Below is a small trained network, with its code and all its weights. Each question gives an input and a class and asks what happens when units are switched off, that is, made to give their printed mean instead of their output.

import numpy as np


def w(rows, s, z=0):
    codes = np.array(rows[::2]) - 128.0
    scale = np.full(codes.shape[1], s)
    scale[-1] = z or s
    return codes * scale


def norm(h):
    return h / np.sqrt((h * h).mean(-1, keepdims=True) + 1e-5)


def f(y):
    return y / 2 * (1 + np.tanh(0.7978845608 * (y + 0.044715 * y**3)))


def log_softmax(a):
    a = a - a.max(-1, keepdims=True)
    return a - np.log(np.exp(a).sum(-1, keepdims=True))


def net(x, mask):
    res = np.array(x, float).reshape(1, 6) / 4 @ E
    u = 0
    for l in range(2):
        y = f(norm(res) @ A[l][:, :-1].T + A[l][:, -1])
        res = res + np.where(mask[u : u + 10], y, B[l][:, -1]) @ B[l][:, :-1]
        u += 10
    return log_softmax(norm(res)[-1] @ U[:, :-1].T + U[:, -1])


A, B = {}, {}
E = w([
[112,179,64,103,130,142,75,185,252,81],'x0',
[128,130,127,129,129,126,129,128,127,126],'x1',
[127,128,128,129,129,127,128,128,128,128],'x2',
[151,140,150,67,116,109,88,11,153,97],'x3',
[150,123,102,210,19,168,85,82,145,105],'x4',
[129,123,130,127,125,130,127,129,128,132],'x5',
],0.019)
A[0] = w([
[127,118,161,178,126,127,160,110,2,146,188],'L0N0',
[132,149,108,128,115,134,123,200,170,123,96],'L0N1',
[128,141,126,48,130,126,102,27,184,106,1],'L0N2',
[136,124,169,105,129,126,136,12,50,146,100],'L0N3',
[120,123,130,73,115,116,120,50,115,105,102],'L0N4',
[139,152,112,100,148,131,149,69,93,90,86],'L0N5',
[127,143,137,84,97,147,120,70,137,128,81],'L0N6',
[121,122,121,173,96,146,102,93,109,126,78],'L0N7',
[132,123,140,144,96,122,130,106,119,147,78],'L0N8',
[129,126,113,245,35,145,100,86,150,120,190],'L0N9',
],0.027,0.01)
B[0] = w([
[173,178,80,39,81,108,127,134,170,78,253],'L0N0',
[42,101,147,155,185,150,108,152,154,75,166],'L0N1',
[172,199,60,55,68,106,171,152,150,102,185],'L0N2',
[89,74,144,219,184,133,141,155,77,169,224],'L0N3',
[154,84,145,130,171,174,72,129,83,156,177],'L0N4',
[70,139,127,114,118,197,79,134,150,191,156],'L0N5',
[141,60,185,129,131,38,145,101,153,42,160],'L0N6',
[113,108,204,112,97,76,140,48,133,98,163],'L0N7',
[119,92,125,124,120,91,137,84,132,88,148],'L0N8',
[175,134,105,254,42,188,129,125,133,132,228],'L0N9',
],0.028,0.035)
A[1] = w([
[141,134,133,111,129,118,120,113,117,103,62],'L1N0',
[90,92,99,187,149,141,138,137,126,171,51],'L1N1',
[84,157,146,39,175,94,152,163,168,95,94],'L1N2',
[160,179,141,116,43,126,146,69,184,126,60],'L1N3',
[126,182,94,3,132,120,111,120,147,174,109],'L1N4',
[154,85,140,27,146,119,94,151,133,106,117],'L1N5',
[105,104,169,97,194,110,126,127,78,203,2],'L1N6',
[85,74,180,138,147,116,110,78,91,118,27],'L1N7',
[42,85,170,77,233,82,130,134,117,130,100],'L1N8',
[105,103,182,198,106,169,106,85,107,194,94],'L1N9',
],0.035,0.0036)
B[1] = w([
[141,115,116,168,92,138,126,117,130,160,143],'L1N0',
[136,131,154,141,114,154,98,70,91,177,186],'L1N1',
[176,49,160,132,127,67,141,86,72,132,233],'L1N2',
[95,172,55,19,165,130,133,191,145,139,254],'L1N3',
[157,58,194,188,125,82,148,71,103,134,237],'L1N4',
[101,146,160,166,158,169,110,134,106,147,216],'L1N5',
[43,122,155,192,158,171,89,132,182,81,172],'L1N6',
[193,113,133,190,56,102,174,103,130,111,160],'L1N7',
[143,227,48,70,80,160,141,171,174,140,205],'L1N8',
[90,115,187,31,254,71,127,141,108,149,203],'L1N9',
],0.031,0.029)
U = w([
[205,23,220,144,158,18,132,59,43,150,159],'0',
[180,213,19,69,43,122,135,174,183,104,207],'1',
[34,155,189,249,191,236,32,136,145,172,2],'2',
],0.011,0.0025)

Each question gives the input, the list of numbers given to net, and the class t.
The units are the neurons (one row each of A and B). Each row of codes is followed by its name. A weight is (code - 128) times the scale printed after its matrix; where a second scale follows, it is the last column's (A, B and U).
mask holds one flag per neuron, layer by layer. A switched-off neuron (its flag False) gives its mean, the last column of its row in B, instead of its output. The means were averaged over made-up inputs and are rounded, as every weight is.
A unit's drop is (log p(t) with every unit on - log p(t) with that unit switched off) / (log p(t) with every unit on - log p(t) with every unit switched off).
The circuit of an input: a set's keep is (log p(t) with only the set's units on - log p(t) with every unit switched off) / (log p(t) with every unit on - log p(t) with every unit switched off). Starting from the 12 units with the biggest drops (on a tie, the unit counted first), units are removed one at a time, each time the one whose removal leaves the highest keep (on an exact tie, the one counted first), for as long as the keep stays at least 0.8.
units of the circuit, in order: the units of the circuit, biggest drop first
top k neurons: the k neurons with the biggest drops, biggest first
top k neurons in layer l: the k neurons of layer l with the biggest drops, biggest first
drop of u: that unit's drop, to one decimal
input [-8,-7,5,-5,8,-6], class 1: units of the circuit, in order	[L0N0]
input [-7,7,2,3,0,2], class 2: top 2 neurons	[L0N3, L0N9]
input [6,-4,-6,0,6,8], class 2: top 3 neurons	[L0N0, L0N1, L0N2]
input [-3,-3,-7,1,-2,2], class 2: top 2 neurons in layer 0	[L0N3, L0N9]
input [2,-3,-3,1,6,7], class 1: top 2 neurons	[L0N3, L1N4]
input [-8,8,-2,2,-8,-4], class 2: units of the circuit, in order	[L0N3, L0N9, L1N6]
input [2,-6,-3,-1,3,5], class 2: top 2 neurons in layer 0	[L0N0, L0N9]
input [1,3,-2,6,8,-2], class 1: top 2 neurons in layer 1	[L1N4, L1N3]
input [1,5,-2,-7,-3,-5], class 1: top 2 neurons in layer 0	[L0N9, L0N0]
input [-4,-2,-2,2,-6,2], class 2: top 2 neurons in layer 0	[L0N3, L0N9]
input [2,-8,-3,-4,4,-1], class 2: top 2 neurons	[L0N0, L0N9]
input [5,-5,2,-7,-8,7], class 1: top 3 neurons in layer 0	[L0N9, L0N0, L0N3]
input [-7,4,-7,-1,7,7], class 1: drop of L0N0	1.6
input [-3,0,-5,3,-3,2], class 2: top neuron	[L0N3]
input [8,1,-1,-4,7,-8], class 2: drop of L0N0	0.5
input [8,-5,8,7,-1,-3], class 0: drop of L0N9	7.7
input [7,-7,-1,-2,1,6], class 2: drop of L0N0	0.2
